Below are the code and all the weights of a small trained network. Each question names an input and a target symbol and asks about switching units off, where a switched-off unit gives its printed mean instead of its output.

import numpy as np


def w(rows, s, z=0):
    codes = np.array(rows[::2]) - 128.0
    scale = np.full(codes.shape[1], s)
    scale[-1] = z or s
    return codes * scale


def norm(h):
    return h / np.sqrt((h * h).mean(-1, keepdims=True) + 1e-5)


def f(y):
    return y / 2 * (1 + np.tanh(0.7978845608 * (y + 0.044715 * y**3)))


def softmax(a):
    e = np.exp(a - a.max(-1, keepdims=True))
    return e / e.sum(-1, keepdims=True)


def log_softmax(a):
    a = a - a.max(-1, keepdims=True)
    return a - np.log(np.exp(a).sum(-1, keepdims=True))


def net(x, mask):
    ids = ['εθμξστφ'.index(c) for c in x.split()]
    T = len(ids)
    res = E[ids] + P[:T]
    u = 0
    for l in range(2):
        r = norm(res)
        for j in range(3):
            rows = slice(2 * j, 2 * j + 2)
            q, k, v = (r @ M[l][rows].T for M in (Q, K, V))
            z = softmax(np.where(np.tri(T) > 0, q @ k.T / 2**0.5, -1e9)) @ v
            o = O[l][rows]
            res = res + np.where(mask[u + j], z, o[:, -1]) @ o[:, :-1]
        u += 3
        y = f(norm(res) @ A[l][:, :-1].T + A[l][:, -1])
        res = res + np.where(mask[u : u + 4], y, B[l][:, -1]) @ B[l][:, :-1]
        u += 4
    return log_softmax(norm(res)[-1] @ U[:, :-1].T + U[:, -1])


Q, K, V, O, A, B = {}, {}, {}, {}, {}, {}
E = w([
[170,187,156,158,74,183,98],'ε',
[160,157,52,157,141,93,193],'θ',
[131,218,105,196,123,128,223],'μ',
[251,206,141,109,94,166,110],'ξ',
[242,166,123,65,107,117,111],'σ',
[138,160,29,180,126,122,26],'τ',
[63,45,126,134,139,183,168],'φ',
],0.0026)
P = w([
[45,199,150,19,222,138,105],'0',
[153,138,125,151,228,172,132],'1',
[158,125,115,157,181,177,135],'2',
[169,113,99,161,142,168,142],'3',
[168,107,100,159,104,149,145],'4',
[162,105,106,160,66,126,146],'5',
[166,93,106,158,29,102,155],'6',
[183,91,96,142,1,88,156],'7',
],0.0027)
Q[0] = w([
[141,174,180,113,127,118,78],'0.h0',
[188,135,158,102,87,175,141],'0.h0',
[107,208,158,96,255,80,88],'0.h1',
[143,120,154,132,89,182,145],'0.h1',
[99,108,135,125,203,178,136],'0.h2',
[68,125,225,61,176,78,91],'0.h2',
],0.0079)
K[0] = w([
[142,194,153,92,109,93,99],'0.h0',
[78,162,151,81,163,108,191],'0.h0',
[106,131,148,89,238,194,114],'0.h1',
[165,130,123,194,68,129,112],'0.h1',
[115,125,166,122,255,186,115],'0.h2',
[131,204,110,107,191,105,97],'0.h2',
],0.0066)
V[0] = w([
[124,81,132,88,152,158,149],'0.h0',
[236,93,165,156,146,168,86],'0.h0',
[46,15,152,158,115,156,153],'0.h1',
[119,181,107,123,81,72,126],'0.h1',
[89,2,150,65,84,134,131],'0.h2',
[118,29,131,136,41,184,183],'0.h2',
],0.0027)
O[0] = w([
[111,86,130,151,100,87,167,199],'0.h0',
[93,174,91,124,148,81,193,140],'0.h0',
[162,204,118,22,172,175,108,55],'0.h1',
[155,78,104,170,151,180,151,96],'0.h1',
[70,202,147,136,221,144,64,121],'0.h2',
[100,176,178,107,254,104,110,250],'0.h2',
],0.0031,0.0014)
A[0] = w([
[84,183,205,44,199,164,104,144],'0.n0',
[224,166,216,113,160,127,46,23],'0.n1',
[109,97,76,5,68,21,63,4],'0.n2',
[183,80,152,87,180,163,128,81],'0.n3',
],0.0034,0.0036)
B[0] = w([
[236,10,53,63,136,101,170,247],'0.n0',
[213,25,211,188,22,97,75,15],'0.n1',
[99,77,114,241,39,248,154,2],'0.n2',
[135,185,97,159,5,29,149,69],'0.n3',
],0.0022,0.00094)
Q[1] = w([
[34,169,130,121,247,134,92],'1.h0',
[51,140,75,164,186,125,186],'1.h0',
[233,170,87,63,91,105,110],'1.h1',
[213,171,208,136,70,169,93],'1.h1',
[125,126,119,122,118,149,63],'1.h2',
[31,113,90,148,194,170,128],'1.h2',
],0.011)
K[1] = w([
[108,124,146,124,226,161,208],'1.h0',
[129,150,117,183,221,40,170],'1.h0',
[100,63,76,96,88,154,163],'1.h1',
[120,145,76,102,77,213,148],'1.h1',
[187,154,37,138,104,169,78],'1.h2',
[130,131,118,143,254,74,94],'1.h2',
],0.0085)
V[1] = w([
[106,104,19,159,136,122,18],'1.h0',
[207,10,148,165,121,133,91],'1.h0',
[103,185,199,193,177,241,99],'1.h1',
[187,181,90,129,199,83,34],'1.h1',
[133,79,142,56,103,81,197],'1.h2',
[101,2,138,107,139,186,31],'1.h2',
],0.004)
O[1] = w([
[55,21,24,162,30,84,48,250],'1.h0',
[135,65,210,153,82,56,142,153],'1.h0',
[194,78,70,143,54,127,43,105],'1.h1',
[194,144,183,213,87,144,151,53],'1.h1',
[80,71,88,166,90,134,80,65],'1.h2',
[107,150,114,161,152,2,108,255],'1.h2',
],0.0046,0.00062)
A[1] = w([
[114,90,118,202,148,130,152,100],'1.n0',
[52,136,57,67,154,100,152,24],'1.n1',
[170,255,18,141,169,153,64,3],'1.n2',
[151,53,144,21,68,163,132,16],'1.n3',
],0.0054,0.0041)
B[1] = w([
[135,167,163,79,128,125,77,172],'1.n0',
[233,88,141,149,218,98,126,202],'1.n1',
[128,255,122,186,121,55,119,251],'1.n2',
[113,180,167,155,200,127,44,95],'1.n3',
],0.0071,0.002)
U = w([
[97,66,43,145,47,115,84,246],'ε',
[118,163,85,54,113,249,153,240],'θ',
[141,235,93,169,136,75,116,155],'μ',
[84,130,186,106,138,153,14,47],'ξ',
[2,114,193,124,132,84,205,20],'σ',
[222,102,208,163,70,140,156,22],'τ',
[163,68,85,102,217,84,157,144],'φ',
],0.0095,0.0011)

Each question gives the input, a string of symbols that net reads in full, and the target symbol t.
The units are the heads (2 rows each of Q, K, V and O) and the neurons (one row each of A and B). Each row of codes is followed by its name. A weight is (code - 128) times the scale printed after its matrix; where a second scale follows, it is the last column's (O, A, B and U).
mask holds one flag per unit, layer by layer, with each layer's heads first. A switched-off unit (its flag False) gives its mean, the last column of its rows in O or B, instead of its output. The means were averaged over made-up inputs and are rounded, as every weight is.
A unit's drop is (log p(t) with every unit on - log p(t) with that unit switched off) / (log p(t) with every unit on - log p(t) with every unit switched off).
The circuit of an input: a set's keep is (log p(t) with only the set's units on - log p(t) with every unit switched off) / (log p(t) with every unit on - log p(t) with every unit switched off). Starting from the 12 units with the biggest drops (on a tie, the unit counted first), units are removed one at a time, each time the one whose removal leaves the highest keep (on an exact tie, the one counted first), for as long as the keep stays at least 0.8.
circuit, biggest first: the units of the circuit, biggest drop first
unit that matters most: the unit with the biggest drop
k most important neurons: the k neurons with the biggest drops, biggest first
k most important neurons of layer l: the k neurons of layer l with the biggest drops, biggest first
which heads matter: for each layer, one digit per head in row order, 1 if its drop is at least 0.15 and else 0, layers parted by /
input φ φ ξ, target τ: unit that matters most -> 0.n1
input ξ φ φ θ τ θ τ μ, target ε: which heads matter -> 000 / 100
input τ τ θ ε θ σ τ φ, target φ: circuit, biggest first -> (0.h2, 1.n1)
input τ ξ τ, target ε: circuit, biggest first -> (1.h0, 0.h2)
input σ θ μ τ, target ε: circuit, biggest first -> (0.h2, 1.h0)
input τ φ φ τ τ σ ε, target ε: circuit, biggest first -> (0.h2, 1.h0, 0.h0)
input φ ε ε θ φ ξ, target τ: which heads matter -> 001 / 000
input φ ε τ μ μ μ, target θ: which heads matter -> 101 / 001
input τ φ θ φ ε θ μ, target θ: which heads matter -> 001 / 001
input σ φ σ, target φ: which heads matter -> 011 / 010
input ε θ τ θ, target ε: circuit, biggest first -> (0.h2, 1.h0)
input ε φ ε θ ε φ, target ε: circuit, biggest first -> (1.h1, 1.n1)
input θ θ μ θ θ ξ, target σ: which heads matter -> 011 / 110
input φ ξ τ τ θ, target ε: circuit, biggest first -> (1.h0)
input τ τ φ τ ε, target ε: circuit, biggest first -> (1.h0, 0.h2)
input τ ε μ, target ε: circuit, biggest first -> (0.h2, 1.h0)
input φ φ φ φ σ τ θ φ, target σ: circuit, biggest first -> (1.h1, 0.h2, 1.n1, 0.n1)
input ξ τ σ, target θ: 2 most important neurons -> (0.n0, 1.n1)
input σ ε ε, target φ: 2 most important neurons -> (0.n2, 1.n1)
input φ ξ φ, target ξ: 3 most important neurons -> (1.n0, 1.n2, 1.n1)
input μ φ ε φ, target ε: which heads matter -> 001 / 010
input μ φ φ ε, target ξ: which heads matter -> 101 / 010
input σ σ φ φ ε, target φ: 2 most important neurons of layer 1 -> (1.n1, 1.n2)
input φ φ θ μ ξ θ, target τ: 2 most important neurons -> (1.n2, 1.n0)
input ξ φ τ φ φ φ ξ, target θ: 4 most important neurons -> (0.n0, 1.n1, 0.n1, 1.n2)
